[[ 26 -61  59 -94  11]
 [-11  38  27  68  26]
 [ 67  33 -35  82 -64]] 11

[[-27  14  58  79]
 [-30 -73  90 106]
 [-19 -66  65  64]] 79

[[ 40  39  -8 -12]
 [-67 -92  98 -76]
 [-11  59 -13  -9]] -12

[[-48  39 -34  14]
 [ 33 -91  16 -18]
 [-19  45 -10   8]] 14

[[ -6 -74 -49  19]
 [  2 -67 -56  18]
 [-39 -53 -96  37]] 19

[[ 36 -51  -1 -48   4]
 [ 82 105  -3 -12  -1]
 [ 35  32   0   4  -1]] 4

[[ -39   -1  -25  -56  -49  -63   22]
 [  -4  -11   -5    9   -7   -7   18]
 [ -49   19  -37  -12  -49 -105   44]] 22

[[ 78 -12 -40  69  25]
 [-40  12 -22 -19   6]
 [ 23   5   8   6   4]] 25
---
[[763 736 235 946]
 [766 451 992 936]] Answer: 736

[73 22 84 72 88] Answer: 22

[[ 25   4 -16  -6  -7 -22 -33]
 [-20  23 -24  31 -10 -39   2]] Answer: 4

[  0 -23 -36  46] Answer: -23

[5047 3412 2687 8528 5385] Answer: 3412

[87 21 62 45] Answer: 21

[[175 359 454 477]
 [527 571 436  18]
 [521 772 535 219]] Answer: 359

[58 19 62 38 81] Answer: 19
---
[ 98.76  47.88  71.87 -97.54] 98.76
[-159.9  177.2   20.0  181.0 -169.1] -159.9
[  21.30   93.57 -139.69  104.00  -36.65  -19.77] 21.30
[ -81.064  103.126  -15.735 -140.759   -0.029] -81.064
[ 0.03 -1.64 -0.85  1.22 -0.28  0.92] 0.03
[-0.024 -0.092 -0.056 -0.177  0.127] -0.024
[ 55.25 -65.47 -99.04 -21.41 158.95 -40.42] 55.25
---
[[ 553  235  241  201 -306 -279   42   34  360  230 -460  189  141  292
   -33  418]
 [  39 -494   65   34 -192  148 -132  124  150 -116  415  -84  185 -173
   193 -477]
 [ 460 -746  217  231  433  368   94  350  924 -440  470  179  596  772
  -108  165]
 [   3  473 -123  252  233 -483  679  -93  581   98 -322  343  209  337
   -60 -371]
 [ 404   16  401  243  518  564  495  153  230 -402   57 -164 -185  -34
   254  339]
 [ 475  376  243  120  548  -92   83 -137  265  107  -96 -169  -38  -48
    54   71]
 [ 396  342  195  452   84   -5  341  332  338  460  462   45 -269  265
   125  -33]
 [ 236  122  -15  139  485  405  319  145  319 -154 -114  127  -73  208
   408  -20]
 [-342  106 -281 -294 -284  439 -477  104  165   88  133   77  299    3
   251  303]] value 241

[[ 77 102  48  99 108  71  97  92  67]
 [117 102 156 131 106 111 115 110  77]
 [118 101 156 130 106 112 115 109  76]
 [159 102 108  87 139 150 103  73 106]
 [133 113 123 106 105 103 103  90 114]
 [ 80  99  52 100 108  75  98  92  67]
 [111 109 150 102  55  75  59 197  43]
 [108 191 106  92 101  84 104  96 123]
 [ 54 107 119  38 111  39  90  88  45]
 [145 104  99  78 151 141 103  65 105]] value 48

[[5 5 5 5 6 5 3]
 [6 6 3 4 3 4 8]
 [5 4 3 7 5 7 2]
 [3 5 4 3 4 3 7]
 [3 5 5 5 5 5 4]] value 5

[[5147 5847 5978 5418 5806 5558 5628 5845 5284 5113 5423 5341 5620 5107
  5815]
 [5535 5956 6004 4935 5781 6285 5644 5184 5395 5392 5948 5540 5353 4494
  4607]
 [6481 5330 5018 5229 5248 6473 5411 4573 6031 6420 6267 6035 5247 5501
  4052]
 [4043 7031 7841 4024 6789 6603 6050 5948 4140 3730 5615 4748 5345 2173
  5011]
 [4914 5166 5224 6815 5486 3695 5565 6888 5558 5218 4475 5308 6110 7319
  8158]
 [6700 5051 4512 5617 4983 6119 5372 4556 6294 6673 6173 6172 5381 6281
  4325]
 [6002 4655 4385 6827 4966 4238 5326 5959 6230 6231 5025 5745 5914 7918
  7022]
 [6552 5247 4864 5324 5127 6378 5388 4538 6124 6525 6258 6059 5284 5773
  4117]
 [6012 4696 4310 6836 4929 4291 5358 5902 6211 6291 5125 5801 5894 7876
  6862]
 [6336 6230 6161 3654 5684 8346 5551 3653 5543 5971 7166 5933 4775 2884
  1742]] value 5978

[[  8 -19 -24 -19 -16 -36 -11 -14  -7   2]
 [-18  -5  15 -19   8 -16 -15   1  -6  -8]
 [ -7  -8  14 -14  14  -6  19  -4  23 -10]
 [ -6  -7  -3 -25 -36   7  36  12   1  37]
 [ -3  11 -13  -4  20 -26 -25  11  -6 -20]
 [-19 -13  15  21 -41 -11  15  21 -23 -16]
 [  0 -16  -6  -6 -20 -13  12  -7   0   1]
 [ -2   3 -10 -40  -3  27  -9  11  14 -15]
 [  4  -5 -10   8  -3  -9  13  -1   8 -13]] value -24

[[ 69  75  73 107  34  95 100 122 111 116  88 120 102 177 115 152]
 [ 69 124  74 122  92  95 119  87  93  88  34 176  65  78  83  58]
 [144 122 109 111 117 104 101 121 105 131 137 127 115  65  98 152]
 [175 110 188  89 172 163 177 157  93 140  95 115 116 175 144 127]
 [122  77 172 186 111 155 190  89 155 126 147 115  96 113 127  34]
 [ 88  75 193 126  34 127 198  87 189 110  71 169  52  85   2 111]
 [ 96 105  89 153  98 118 120  90  96  88 115 124  89 129 150  34]
 [104  96 182  89 119 105 181 108 167 110  34 177  52  65   3 116]
 [195 129 143 195 146 184 147 159 122 114 138 160 115 127 117 133]] value 73
---
Q:
105,111,162,66,195,109,187
90,184,158,124,198,165,103
123,104,71,87,185,37,134
A: 187

Q:
-28,-7,-17,-18,-24,-16,-15
-18,36,-19,-17,-21,-34,-15
-29,-26,-14,-22,-6,-19,-17
A: -15

Q:
28,19,53,59,78,34,74
41,36,54,57,67,44,65
74,80,57,53,39,70,42
A: 74

Q:
7489,5778,6349,5449
7430,2975,5584,5449
4649,8149,5207,7015
A: 5449

Q:
81,56,41,47
24,48,63,57
15,42,59,55
A: 47

Q:
4,-45,-35,-8,-45
-7,7,-3,-14,7
10,36,17,-10,36
A: -45

Q:
416,723,748,653,349,999,864
348,689,642,525,357,975,870
119,775,624,751,444,709,497
A: 864
---
[ -81.920  116.633 -102.977  -63.819 -113.743  -77.800  -94.170] gives -81.920
[-0.09 -0.19 -0.03  0.10  0.00] gives -0.09
[ 1.5  0.1 -0.8 -0.8 -1.6] gives 1.5
[-177.0 -100.1   49.1 -142.2  170.4] gives -177.0
[ 0.4  1.5  0.7 -1.8 -1.4] gives 0.4
[-0.095  0.002 -0.152  0.105 -0.064 -0.055] gives -0.095
---
[[-27, 4, -3, 50, -50], [67, -69, 95, -78, 76], [69, -61, 71, -80, 85]]: -50
[20, 61, 97, -2, -92, 77]: 77
[[92, -45, -41, 49, -29, 86, -73], [-102, -103, -26, -48, 59, -77, 25], [105, -57, -60, 88, -44, 102, -81]]: -73
[77, -44, -29, -83]: -83
[106, -37, -32, -40, -1, -20]: -20
[-55, 29, 90, 57]: 57
---
[[135 143  62 157 156 157 145]
 [150 132  54 136 116 137 161]
 [131 157  87 155 137 155 133]
 [151 103 214  97 115  99 145]
 [139 140  95 142 132 141 144]
 [124 134 180 145 168 145 121]
 [146 148 138 120  92 120 140]
 [133 132  90 143 135 143 139]
 [126 152  86 158 145 157 131]
 [140 130 107 139 155 139 144]] -> 135

[[  9 -18  -9 -19 -14  -1  -9   0]
 [ 12  40  -1 -18 -14  -6 -15   6]
 [-13 -15  16   6  22  -9 -36 -11]
 [ -8  16  12   1  10 -11 -26  -5]
 [ 14   3   9 -14   0  -2 -31   4]
 [  2   2   4  -9  -1  -6 -22  -2]] -> 9

[[-24 -13  -2  35 -20 -21 -13   6 -16 -19   9]
 [-24 -10   0  34 -26 -21 -20   3 -20 -13   1]
 [-21 -14  -1  38 -31 -21 -14   2 -23 -20   7]
 [-10 -18  14  22 -34 -33   1  -3  -9  -7 -24]
 [-11   0  15  23 -39 -39 -24  -4 -14  -4 -26]
 [-22 -14  -1  38 -28 -21 -13   3 -21 -20   7]
 [-19 -14  -1  34 -22 -23  -9   4 -15 -19   7]
 [-12 -21   6  25 -27 -26   2  -2  -8  -8 -11]
 [-14 -16  -6  35 -21 -22  -5   2 -12 -20  16]
 [ -8 -15  -2  35 -35 -26  -7  -3 -16 -16   7]
 [-18 -14  -2  38 -31 -22 -11   1 -20 -19   8]] -> -24

[[-16  -7  27 -13 -14  17 -11]
 [ 26  20 -33  26  28  -5  21]
 [  5 -20 -11 -12  -7  22 -11]
 [  5  24  30   9   4 -21   7]
 [  2 -17  20 -21 -19   6 -18]
 [ 27  30 -28  33  33 -14  26]
 [ -5  -1  44 -16 -19  -8 -13]] -> -16

[[6990 3403 4871 2849 4812 8261 8546 5283 6734 3703 7157 8289 4940 6399]
 [8402 3793 8877 6812 6470 8189 5209 4444 4023 4229 5496 3627 4260 6696]
 [3251 4423 4292 8044 3059 5679 4790 4777 3949 3332 7293 6254 4996 7149]
 [6654 2894 3898 7433 7533 4524 3306 7844 6867 8931 4178 7529 4833 5491]
 [8717 7022 8346 7892 3476 6638 6870 6551 6649 5663 3994 6090 6356 4557]
 [4813 3673 6551 5715 4219 4727 8890 7541 8364 5446 8041 2877 6074 4461]
 [5072 4452 5166 3008 5650 6095 6158 7467 3135 4110 5502 7527 7336 6872]
 [7047 6544 4669 4740 8805 3566 5561 7707 7374 6356 5807 5880 7015 3324]
 [8627 4096 3741 3174 6988 4115 6816 4628 8148 4859 6504 5687 4716 6303]
 [4456 4336 3813 5199 4222 7857 8122 3387 5221 3950 8090 7526 5194 8188]
 [8342 7829 3940 4192 5339 7408 4392 5811 4722 3986 7141 4459 6931 4115]] -> 6990

[[5 4 6 4 4 6 2 2 5 6 8 3]
 [6 6 5 6 7 6 3 7 6 4 7 4]
 [3 3 5 2 1 4 6 2 5 6 6 8]
 [5 4 2 4 5 5 8 6 5 5 7 8]
 [6 8 3 7 5 5 7 7 4 4 2 4]
 [6 7 4 7 5 6 4 4 4 5 5 2]
 [6 5 7 7 7 5 4 4 2 4 0 3]
 [4 6 4 6 1 4 5 2 3 5 2 4]
 [5 7 4 7 4 4 7 5 3 4 0 4]
 [4 7 7 6 6 4 2 6 5 4 2 2]
 [4 6 4 6 1 5 6 1 2 6 1 4]
 [4 8 2 5 1 5 7 4 6 5 6 5]] -> 5
